Each row has a name. After each piece below comes the name of the row it's from, unless a question asks for something else. Each question is about the rows just above it. Places in a row count from 0.

137,114,34,62,75,114,186,84,180,67  vanu
120,88,80,105,100,111,88,141,151,120  Dite
137,114,34,62,75,114,113,103,108,109  vupo
113,126,42,72,86,89,177,79,141,79  vagu
One entry of vupo was changed: 137,114,35,62,75,114,113,103,108,109. Where, and from what? -> 2, 34
105,100,111,88,141,151,120 begins in row and place -> Dite, 3

12,13,182,177  vete
16,22,183,181  kaboz
183,191,185,181  pufo
182,191,5,12  Kuzi
182,191,185,179  bez
12,13,188,176  kuzu
9,189,185,181  tikab
After 13,188, its row goes on with -> 176
One entry of Kuzi was changed: 182,192,5,12. Where, and from what? -> 1, 191

102,101,99,97,97,85,102,100,97,95,104,93,97,106,95,97,101,98,107,101,99,93,96,103,113,97,91,109,102,108,96,99,102,101,108,97,99,91,102,107,98,105,101,90,106,102,107,105,100,101,95,104 -> nerik
102,100,103,82,88,102,108,103,98,133,81,99,119,102,120,118,101,108,73,88,94,101,89,103,97,98,98,91,85,101,116,107,101,100,95,93,99,114,107,87,90,89,102,129,97,101,87,109,89,101,111,123 -> numu
99,108,107,90,83,102,109,104,92,128,81,111,119,101,116,113,101,112,70,82,95,102,86,104,94,106,102,88,84,102,113,111,101,99,97,90,91,119,106,88,89,88,110,127,97,95,90,104,88,106,107,126 -> Gon
100,106,100,106,114,108,106,107,108,95,112,116,107,83,100,98,88,97,103,108,107,102,105,100,90,95,101,91,95,88,110,102,102,104,100,96,103,105,98,94,111,100,95,100,89,101,105,84,111,102,97,92 -> fevi
98,113,97,114,109,110,103,111,108,115,105,132,130,80,126,99,89,109,84,107,91,119,92,103,71,92,92,91,70,88,131,108,102,98,97,96,103,125,94,81,101,78,108,130,81,86,89,76,102,104,95,120 -> Piris
105,107,78,99,103,84,117,84,87,102,106,81,93,119,104,93,105,105,97,91,102,106,89,128,127,98,81,114,87,110,97,86,92,86,125,91,99,103,104,111,112,104,100,103,108,111,105,108,97,97,105,121 -> tozut
99,105,105,85,81,101,116,106,97,126,79,98,119,99,117,112,102,111,72,83,94,101,88,108,96,98,102,92,81,96,112,108,98,96,91,94,100,113,109,86,80,93,109,129,97,101,89,117,98,74,105,106 -> Pibi
101,76,135,90,98,132,61,119,132,76,86,115,82,77,78,118,97,95,123,111,109,86,130,44,65,110,141,82,145,74,73,115,109,125,71,127,102,79,95,83,77,108,99,70,101,95,99,104,107,101,91,28 -> Rez
96,99,94,101,101,94,105,98,97,101,104,88,97,109,92,99,104,99,108,94,94,94,96,97,107,101,92,108,99,109,90,93,103,93,103,100,101,99,98,107,105,106,97,93,103,103,101,108,99,92,101,97 -> Nov
100,101,95,96,101,95,101,95,92,97,105,90,93,110,98,101,100,100,98,104,100,103,99,98,104,98,92,107,98,100,97,100,100,97,107,98,103,99,105,103,110,105,99,92,104,103,105,103,95,101,100,95 -> Buv
111,109,86,130,42,65,110,114,111,114,106,126,130,73,126,104,87,107,75,108,90,120,93,109,76,87,93,83,73,85,130,112,100,93,102,97,102,128,98,81,103,78,104,130,80,89,90,74,106,105,98,117 -> nuz
100,109,92,94,98,93,106,97,92,98,108,93,97,106,96,94,104,100,103,101,103,95,99,106,110,101,100,96,101,108,90,104,99,98,101,101,98,91,99,107,105,107,96,94,105,97,103,103,103,99,107,104 -> pepi
107,101,92,108,99,109,90,93,103 begins in row and place -> Nov, 24
Go on from 99,103,104 to the end of its row. -> 111,112,104,100,103,108,111,105,108,97,97,105,121
Row and place where 111,109,86,130,44,65,110 starts: -> Rez, 19
Row and place where 74,106,105,98,117 starts: -> nuz, 47

81,75,9,131,114,35,17,6,4 -> mozof
47,126,60,145,28,67,12,61,109 -> tir
131,7,81,71,87,159,191,16,148 -> mazab
36,71,79,22,121,95,106,161,87 -> ridi
147,176,121,62,10,195,173,181,84 -> Dig
123,47,161,22,153,110,158,183,104 -> zifu
131,7,81,71,50,20,4,99,153 -> pudu
7,71,81,131,28,67,13,61,103 -> nat
After 28,67,12,61, its row goes on with -> 109
find: 131,7,81,71,87,159,191,16,148 -> mazab
The rest of the row after 67,13: -> 61,103
After 145,28,67, its row goes on with -> 12,61,109
Where does 36,71,79,22,121,95,106,161,86 differ from ridi, and what was there? -> 8, 87

16,105,112,97,65,100,98,99,99,138,99,95,99,97,102,94,104,90,97,103,102,109,100,99,83,117,164,120,128,103,100,99  zomet
72,108,139,95,99,108,99,99,100,100,102,80,60,105,103,103,100,96,96,102,101,89,100,100,103,81,90,102,90,105,99,100  fef
72,108,80,95,102,100,108,60,99,139,99,100,99,105,103,103,100,90,96,102,101,89,100,100,103,81,164,120,129,105,99,99  Sival
The rest of the row after 108,80,95: -> 102,100,108,60,99,139,99,100,99,105,103,103,100,90,96,102,101,89,100,100,103,81,164,120,129,105,99,99
80,95,102,100,108,60,99,139,99,100,99 begins in row and place -> Sival, 2
After 164,120,128, its row goes on with -> 103,100,99

98,140,169,176,161,132,97,68,56 = fonas
73,108,61,22,53,97,53,97,140 = Kovet
89,26,12,22,53,96,169,175,161 = fave
147,12,22,53,97,140,169,176,161 = kezi
130,26,12,22,53,97,140,169,176 = Leno
One entry of Leno was changed: 130,26,12,22,53,97,141,169,176. Where, and from what? -> 6, 140
Go on from 26,12,22,53,97 to the end of its row. -> 140,169,176
Go on from 97,68 to the end of its row. -> 56
The rest of the row after 22,53,96: -> 169,175,161
Where does 22,53,97,53,97 start? Give its row and place. -> Kovet, 3
Where does 73,108,61,22,53,97,52,97,140 differ from Kovet, and what was there? -> 6, 53

87,103,105,53,105,171,117,169  mul
87,103,105,53,105,135,117,169  sul
87,78,101,166,115,109,56,76  gotek
90,95,119,171,64,62,25,115  liran
Changed sul: 87,103,104,53,105,135,117,169. Place and old value: -> 2, 105
Row and place where 87,78,101,166,115,109,56 starts: -> gotek, 0
One entry of sul was changed: 87,103,105,53,105,134,117,169. Where, and from what? -> 5, 135
After 115,109, its row goes on with -> 56,76
Where does 103,105,53,105,171,117,169 start? Give its row and place. -> mul, 1
One entry of mul was changed: 86,103,105,53,105,171,117,169. Where, and from what? -> 0, 87

83,95,124,88,122,70,64,132,123,98,132,142,58,74,83,111,98,63,99,94,30,60,89,129,59,75,114,128,64,64,136,88,91,118,88,82,134,72,98,73,105,98,132,77,87,125,148 : gof
139,133,45,83,156,73,118,79,79,99,77,148,113,148,72,94,135,77,106,111,76,75,74,60,100,83,60,108,103,83,80,105,104,107,76,122,177,178,89,61,111,115,66,129,152,41,102 : samez
123,121,141,99,99,37,88,160,70,123,125,115,64,65,63,83,119,88,95,67,136,74,113,119,63,75,109,111,91,89,70,66,90,74,115,97,105,128,60,73,105,98,132,77,87,131,148 : pav
62,88,108,141,98,95,141,60,119,61,65,99,102,108,125,149,57,98,67,73,73,102,122,131,50,94,145,109,103,105,126,93,77,136,120,43,53,72,73,64,119,76,136,63,76,103,104 : Kati
123,121,141,99,99,37,88,160,70,123,125,115,64,65,63,83,119,88,95,67,136,74,113,119,63,75,109,111,91,89,70,66,90,74,115,97,105,128,60,96,52,142,100,100,50,122,119 : zuk
66,90,72,115,97,52,111,132,118,67,109,109,87,103,133,75,105,116,61,82,100,113,135,126,114,82,63,94,130,80,53,64,86,95,147,107,56,65,83,115,122,113,132,127,49,132,61 : gito
111,114,189,102,86,110,91,106,80,67,79,110,124,92,62,105,170,100,64,16,182,99,119,149,41,80,118,97,153,103,107,75,25,115,150,75,68,156,65,74,43,96,118,125,72,161,67 : Vav
122,70,64 begins in row and place -> gof, 4
Go on from 60,73,105,98,132 to the end of its row. -> 77,87,131,148
Row and place where 123,98,132,142,58,74,83,111,98 starts: -> gof, 8
find: 123,121,141,99,99,37,88,160,70,123,125,115,64,65,63,83,119,88,95,67,136,74,113,119,63,75,109,111,91,89,70,66,90,74,115,97,105,128,60,96,52,142,100,100,50,122,119 -> zuk
Row and place where 65,99,102,108,125,149,57 starts: -> Kati, 10

31,159,158,34,164 -> madi
37,159,163,41,159 -> Pasu
136,56,47,152,57 -> vasa
163,41,42,161,43 -> zegak
41,162,164,42,159 -> domi
53,148,159,43,142 -> Kibo
45,159,162,44,37 -> doga
168,34,31,174,32 -> bizi
155,148,159,44,36 -> sug
178,13,17,186,14 -> gepaf
151,45,41,160,45 -> Zuko
37,159,158,41,157 -> gom
The rest of the row after 148,159,43: -> 142
After 159,163, its row goes on with -> 41,159
Changed Kibo: 53,148,159,43,143. Place and old value: -> 4, 142
Row and place where 151,45 starts: -> Zuko, 0
The rest of the row after 41,162: -> 164,42,159

126,166,109,41  Mivut
168,126,164,129  zamo
169,126,164,135  vazu
168,126,164,109  Lureb
One entry of Lureb was changed: 168,126,164,108. Where, and from what? -> 3, 109
After 126,166, its row goes on with -> 109,41
126,164,109 begins in row and place -> Lureb, 1
Where does 166,109 start? Give its row and place. -> Mivut, 1

37,163,49,155,170,26,36,167,33,37,167  Musuk
37,163,49,155,170,168,36,166,33,37,167  zus
37,163,50,155,39,39,167,42,175,167,40  Lufe
Where does 37,164,50,155,39,39,167,42,175,167,40 differ from Lufe, and what was there? -> 1, 163
Where does 37,163,49,155,170,26,36,167,34,37,167 differ from Musuk, and what was there? -> 8, 33
Changed zus: 36,163,49,155,170,168,36,166,33,37,167. Place and old value: -> 0, 37
Go on from 163,50 to the end of its row. -> 155,39,39,167,42,175,167,40
After 36,167,33,37, its row goes on with -> 167

109,105,132,155 -> bokam
97,122,192,117 -> fina
152,126,186,187 -> mimod
70,50,164,141 -> Bereg
131,51,164,141 -> Zute
149,103,102,190 -> Moko
After 51,164, its row goes on with -> 141
Where does 98,122,192,117 differ from fina, and what was there? -> 0, 97
One entry of bokam was changed: 109,105,133,155. Where, and from what? -> 2, 132
Row and place where 186,187 starts: -> mimod, 2
Go on from 103,102 to the end of its row. -> 190
Go on from 105,132 to the end of its row. -> 155
Where does 126,186 start? Give its row and place. -> mimod, 1

59,150,78,144,99,91,128,112,15,95,119,78,60,81,158,97,98,129,130,115,83,117,113,101,109,135,79,117,79,82,129,81,61,121,87,106,115,57,122,85,103,83,104,54,74,122,63,104,82,131,92,115,94,74,101,65,56,64,70,93,84  pediz
105,63,119,88,110,105,91,87,104,94,96,100,132,124,53,107,89,109,66,57,70,62,79,138,104,99,144,104,96,132,166,132,139,120,75,75,92,83,86,145,61,41,113,130,96,67,87,91,103,78,117,98,105,117,127,36,149,141,87,125,106  mekud
46,142,102,120,119,88,134,88,29,82,113,82,61,78,151,81,94,139,129,109,83,102,122,90,82,136,97,120,83,105,125,122,61,91,88,77,127,82,123,64,138,111,121,69,84,136,63,104,83,131,92,100,90,87,81,54,57,61,57,98,108  momi
143,72,89,72,123,72,132,105,87,122,128,144,100,109,91,154,95,59,118,96,101,90,64,95,93,62,86,96,125,58,73,60,99,123,124,125,69,105,119,113,93,118,120,137,87,113,145,137,103,70,129,55,104,103,86,164,119,43,82,143,124  Dop
59,150,78,144,99,91,128,112,15,95,119,78,60,81,158,97,98,129,122,115,83,117,113,101,109,135,79,117,79,82,129,81,61,121,87,106,115,57,122,85,103,83,104,54,74,122,63,104,82,131,92,115,94,74,101,65,56,64,70,93,136  vilar
126,71,134,63,98,121,102,72,130,88,128,152,109,88,55,74,80,106,118,48,48,40,90,122,80,115,123,105,84,138,143,125,123,105,88,45,82,101,85,94,88,78,124,121,122,94,89,110,99,73,137,71,76,131,129,55,125,102,72,137,121  kuped
85,111,132,88,108,115,72,79,129,88,128,69,125,102,85,90,106,67,79,121,135,91,96,69,113,54,114,115,97,112,83,116,105,76,128,118,146,90,68,168,68,84,66,130,101,78,89,65,96,97,43,143,132,92,59,111,97,158,129,39,83  nir
112,104,64,145,49,108,89,136,77,114,101,103,91,109,103,103,100,124,102,81,72,114,117,143,145,149,83,87,84,98,138,69,116,155,68,113,68,51,98,90,54,52,78,129,101,71,89,128,124,106,121,55,105,91,167,66,100,118,100,106,61  bupab
One entry of kuped was changed: 126,71,134,63,98,121,102,72,130,88,128,152,109,88,55,74,81,106,118,48,48,40,90,122,80,115,123,105,84,138,143,125,123,105,88,45,82,101,85,94,88,78,124,121,122,94,89,110,99,73,137,71,76,131,129,55,125,102,72,137,121. Where, and from what? -> 16, 80
The rest of the row after 130,88,128: -> 152,109,88,55,74,80,106,118,48,48,40,90,122,80,115,123,105,84,138,143,125,123,105,88,45,82,101,85,94,88,78,124,121,122,94,89,110,99,73,137,71,76,131,129,55,125,102,72,137,121
Go on from 55,104 to the end of its row. -> 103,86,164,119,43,82,143,124
Where does 112,104,64,145,49,108,90,136,77,114,101,103,91,109,103,103,100,124,102,81,72,114,117,143,145,149,83,87,84,98,138,69,116,155,68,113,68,51,98,90,54,52,78,129,101,71,89,128,124,106,121,55,105,91,167,66,100,118,100,106,61 differ from bupab, and what was there? -> 6, 89
The rest of the row after 130,101: -> 78,89,65,96,97,43,143,132,92,59,111,97,158,129,39,83
One entry of nir was changed: 85,111,132,88,108,115,72,79,129,88,128,69,125,102,85,90,106,67,79,121,135,91,96,69,113,54,114,115,97,112,83,116,105,76,128,118,145,90,68,168,68,84,66,130,101,78,89,65,96,97,43,143,132,92,59,111,97,158,129,39,83. Where, and from what? -> 36, 146
The rest of the row after 120,119,88,134,88: -> 29,82,113,82,61,78,151,81,94,139,129,109,83,102,122,90,82,136,97,120,83,105,125,122,61,91,88,77,127,82,123,64,138,111,121,69,84,136,63,104,83,131,92,100,90,87,81,54,57,61,57,98,108

83,95,85,113,120,82,100,58,93,123,110,101,102,111,90,120,75,115,162,131,101,104,110,96 : nera
83,102,82,113,116,82,105,63,95,125,112,103,102,111,80,110,75,104,162,127,106,106,111,97 : buko
83,100,83,113,120,83,96,53,91,125,111,106,103,111,86,115,76,117,168,126,101,106,110,98 : Gote
83,104,83,113,116,82,88,53,92,125,112,102,103,111,86,125,75,104,174,126,101,106,112,97 : Paz
86,95,82,113,120,83,97,53,91,127,111,99,107,111,83,125,76,106,144,126,108,106,110,96 : zosir
83,100,83,113,120,83,96,53,93,124,111,102,102,116,93,125,76,99,132,126,99,108,111,97 : Pase
83,94,83,117,120,85,96,58,92,122,110,100,105,111,77,115,78,111,132,128,104,106,110,96 : duf
83,94,84,113,119,82,96,58,93,126,111,99,102,114,80,146,78,115,144,126,104,106,113,96 : Vigu
One entry of duf was changed: 83,94,83,117,120,85,97,58,92,122,110,100,105,111,77,115,78,111,132,128,104,106,110,96. Where, and from what? -> 6, 96
One entry of buko was changed: 83,102,82,113,116,82,105,63,95,125,112,103,102,111,80,110,75,104,162,128,106,106,111,97. Where, and from what? -> 19, 127
85,96,58,92,122,110,100 begins in row and place -> duf, 5
The rest of the row after 102,103,111: -> 86,125,75,104,174,126,101,106,112,97
One entry of buko was changed: 83,102,82,113,116,82,105,63,95,125,112,103,102,111,80,110,75,104,162,127,107,106,111,97. Where, and from what? -> 20, 106

7,14,182,182,192,12,15,11,181,20 -> Lifo
188,180,20,18,15,182,187,186,182,20 -> lib
187,182,7,12,15,187,184,185,186,23 -> lari
187,182,7,182,15,18,184,185,24,191 -> Pona
7,14,182,182,192,189,186,180,182,18 -> Lumi
Go on from 192,189,186 to the end of its row. -> 180,182,18
One entry of Pona was changed: 187,182,7,182,14,18,184,185,24,191. Where, and from what? -> 4, 15
Row and place where 18,15,182 starts: -> lib, 3
Go on from 192,189 to the end of its row. -> 186,180,182,18

75,103,101,42,105,97,94  Vad
60,25,112,111,108,90,90  Rasov
73,58,124,117,100,101,93  sudid
72,34,104,106,109,97,93  nop
83,74,102,106,101,96,100  Purel
105,25,113,111,108,94,101  dar
Where does 25,113,111,108,94,101 start? Give its row and place. -> dar, 1
112,111,108 begins in row and place -> Rasov, 2
Go on from 25,112,111,108 to the end of its row. -> 90,90
Where does 73,58,123,117,100,101,93 differ from sudid, and what was there? -> 2, 124
Row and place where 105,97,94 starts: -> Vad, 4

77,6,38,93,74,52,116,149,89,98,122,148,91,145 = safo
111,99,51,118,163,166,76,132,122,38,104,93,76,168 = zedu
84,65,131,105,96,45,31,147,75,123,128,57,150,172 = meveb
142,73,88,96,29,53,71,183,95,48,109,146,87,134 = zir
148,107,36,36,149,65,70,130,105,24,70,94,76,122 = soni
119,163,166,76,132,122,38,104,164,61,46,57,145,170 = rasep
Where does 71,183,95,48 start? Give its row and place. -> zir, 6
95,48 begins in row and place -> zir, 8
Go on from 94,76 to the end of its row. -> 122
Where does 118,163,166,76,132,122,38,104 start? Give its row and place. -> zedu, 3
Changed rasep: 119,163,166,76,132,122,38,104,164,61,46,57,145,169. Place and old value: -> 13, 170
Changed soni: 148,107,36,36,149,65,70,130,105,24,70,94,76,123. Place and old value: -> 13, 122

164,190,160,42,162,27,35,9,39,162  zef
151,165,34,43,36,175,166,193,162,37  goli
151,164,34,44,37,175,166,193,162,37  nesu
150,163,36,45,38,173,164,190,160,39  deg
48,34,167,43,36,175,167,193,37,164  bip
48,165,33,43,36,24,33,6,37,164  bav
48,34,167,158,165,24,33,5,37,164  gevod
54,41,160,151,157,32,40,16,44,157  zalil
Where does 150,163,36,45,38,173,163,190,160,39 differ from deg, and what was there? -> 6, 164
The rest of the row after 151,164,34: -> 44,37,175,166,193,162,37
Go on from 43,36,175,166,193 to the end of its row. -> 162,37
After 165,34,43,36, its row goes on with -> 175,166,193,162,37
One entry of deg was changed: 150,162,36,45,38,173,164,190,160,39. Where, and from what? -> 1, 163
43,36,175,166 begins in row and place -> goli, 3
164,190,160,39 begins in row and place -> deg, 6

141,39,88,37,89  Sif
121,143,43,88,44  dilog
127,141,38,88,37  kozu
31,154,149,173,129  semig
Where does 31,154,149 start? Give its row and place. -> semig, 0
141,38,88,37 begins in row and place -> kozu, 1
One entry of dilog was changed: 121,142,43,88,44. Where, and from what? -> 1, 143

149,168,62,93 = Volu
149,93,62,65 = nom
149,93,160,135 = zoz
141,93,62,11 = Vep
48,168,63,67 = remis
149,93,62,94 = somor
72,27,62,93 = dibab
find: 149,93,62,65 -> nom
After 168,62, its row goes on with -> 93
Row and place where 93,62,11 starts: -> Vep, 1

22,82,21,85,117,88,62,126,88 -> pafep
117,34,22,85,62,88,47,126,88 -> ginad
34,47,22,85,110,100,103,110,82 -> Rebe
One entry of pafep was changed: 22,82,20,85,117,88,62,126,88. Where, and from what? -> 2, 21
One entry of Rebe was changed: 33,47,22,85,110,100,103,110,82. Where, and from what? -> 0, 34
22,82,21,85,117,88,62 begins in row and place -> pafep, 0
find: 34,47,22,85,110,100,103,110,82 -> Rebe
Where does 34,48,22,85,110,100,103,110,82 differ from Rebe, and what was there? -> 1, 47
Go on from 34,47 to the end of its row. -> 22,85,110,100,103,110,82

